Below is a small trained network, with its code and all its weights. Each question gives an input and a class and asks what happens when units are switched off, that is, made to give their printed mean instead of their output.

import numpy as np


def w(rows, s, z=0):
    codes = np.array(rows[::2]) - 128.0
    scale = np.full(codes.shape[1], s)
    scale[-1] = z or s
    return codes * scale


def norm(h):
    return h / np.sqrt((h * h).mean(-1, keepdims=True) + 1e-5)


def f(y):
    return y / 2 * (1 + np.tanh(0.7978845608 * (y + 0.044715 * y**3)))


def log_softmax(a):
    a = a - a.max(-1, keepdims=True)
    return a - np.log(np.exp(a).sum(-1, keepdims=True))


def net(x, mask):
    res = np.array(x, float).reshape(1, 5) / 4 @ E
    u = 0
    for l in range(2):
        y = f(norm(res) @ A[l][:, :-1].T + A[l][:, -1])
        res = res + np.where(mask[u : u + 5], y, B[l][:, -1]) @ B[l][:, :-1]
        u += 5
    return log_softmax(norm(res)[-1] @ U[:, :-1].T + U[:, -1])


A, B = {}, {}
E = w([
[128,145,162,205,130,125,255,185],'x0',
[152,169,157,98,53,170,48,125],'x1',
[43,88,93,106,157,130,190,151],'x2',
[78,139,200,108,136,191,113,215],'x3',
[108,209,174,96,139,109,199,101],'x4',
],0.0086)
A[0] = w([
[133,129,92,76,153,43,148,47,2],'0.n1',
[43,111,137,150,124,104,143,135,118],'0.n2',
[109,255,167,118,141,217,113,154,173],'0.n3',
[180,190,187,49,143,175,149,154,154],'0.n4',
[66,223,216,134,103,142,102,150,94],'0.n5',
],0.0083,0.003)
B[0] = w([
[89,191,121,124,159,74,46,56,193],'0.n1',
[150,138,142,213,190,115,141,112,165],'0.n2',
[205,119,167,79,39,85,159,175,253],'0.n3',
[132,161,107,123,78,139,156,161,214],'0.n4',
[102,245,149,91,102,110,114,162,226],'0.n5',
],0.012,0.0048)
A[1] = w([
[81,149,75,123,66,77,157,59,71],'1.n1',
[51,231,24,113,126,2,96,22,6],'1.n2',
[198,92,17,125,92,58,228,125,189],'1.n3',
[81,73,58,70,70,105,106,198,142],'1.n4',
[124,54,131,128,75,177,38,101,182],'1.n5',
],0.0064,0.0021)
B[1] = w([
[134,138,72,92,215,67,117,141,158],'1.n1',
[121,219,123,109,209,79,120,45,254],'1.n2',
[64,141,154,85,187,181,102,117,191],'1.n3',
[195,158,83,145,114,92,93,64,172],'1.n4',
[185,1,115,201,43,215,133,101,204],'1.n5',
],0.0093,0.0051)
U = w([
[143,228,179,73,57,148,150,201,249],'0',
[120,227,96,105,213,91,109,8,34],'1',
[63,117,131,184,208,175,211,185,87],'2',
[204,53,87,128,91,213,56,108,24],'3',
],0.011,0.0014)

Each question gives the input, the list of numbers given to net, and the class t.
The units are the neurons (one row each of A and B). Each row of codes is followed by its name. A weight is (code - 128) times the scale printed after its matrix; where a second scale follows, it is the last column's (A, B and U).
mask holds one flag per neuron, layer by layer. A switched-off neuron (its flag False) gives its mean, the last column of its row in B, instead of its output. The means were averaged over made-up inputs and are rounded, as every weight is.
A unit's drop is (log p(t) with every unit on - log p(t) with that unit switched off) / (log p(t) with every unit on - log p(t) with every unit switched off).
The circuit of an input: a set's keep is (log p(t) with only the set's units on - log p(t) with every unit switched off) / (log p(t) with every unit on - log p(t) with every unit switched off). Starting from all 10 units, units are removed one at a time, each time the one whose removal leaves the highest keep (on an exact tie, the one counted first), for as long as the keep stays at least 0.8.
circuit, biggest first: the units of the circuit, biggest drop first
unit that matters most: the unit with the biggest drop
top k neurons: the k neurons with the biggest drops, biggest first
top k neurons in layer l: the k neurons of layer l with the biggest drops, biggest first
drop of u: that unit's drop, to one decimal
input [-1,-1,8,7,-8], class 3: top 4 neurons => (0.n5, 1.n4, 1.n2, 1.n5)
input [-5,-7,-6,4,2], class 0: unit that matters most => 1.n2
input [6,0,2,-3,2], class 2: top 2 neurons => (0.n1, 1.n2)
input [-3,-3,6,1,-3], class 2: top 4 neurons => (0.n2, 0.n5, 0.n1, 1.n2)
input [-5,-8,4,3,-4], class 2: circuit, biggest first => (0.n2, 0.n1)
input [6,-1,-5,1,-6], class 3: top 4 neurons => (0.n5, 0.n2, 1.n2, 0.n4)
input [8,4,-1,-1,-6], class 3: top 2 neurons in layer 0 => (0.n5, 0.n2)
input [2,4,-4,-6,-2], class 3: top 2 neurons in layer 0 => (0.n5, 0.n1)
input [5,5,-8,-5,-3], class 3: circuit, biggest first => (0.n5, 1.n2)
input [8,1,1,2,-3], class 2: drop of 0.n3 => 0.2
input [6,7,-3,-3,-4], class 3: drop of 0.n5 => 0.6
input [1,3,2,-3,-4], class 3: drop of 0.n1 => 0.1
input [8,1,1,-3,-1], class 2: drop of 1.n5 => 0.0
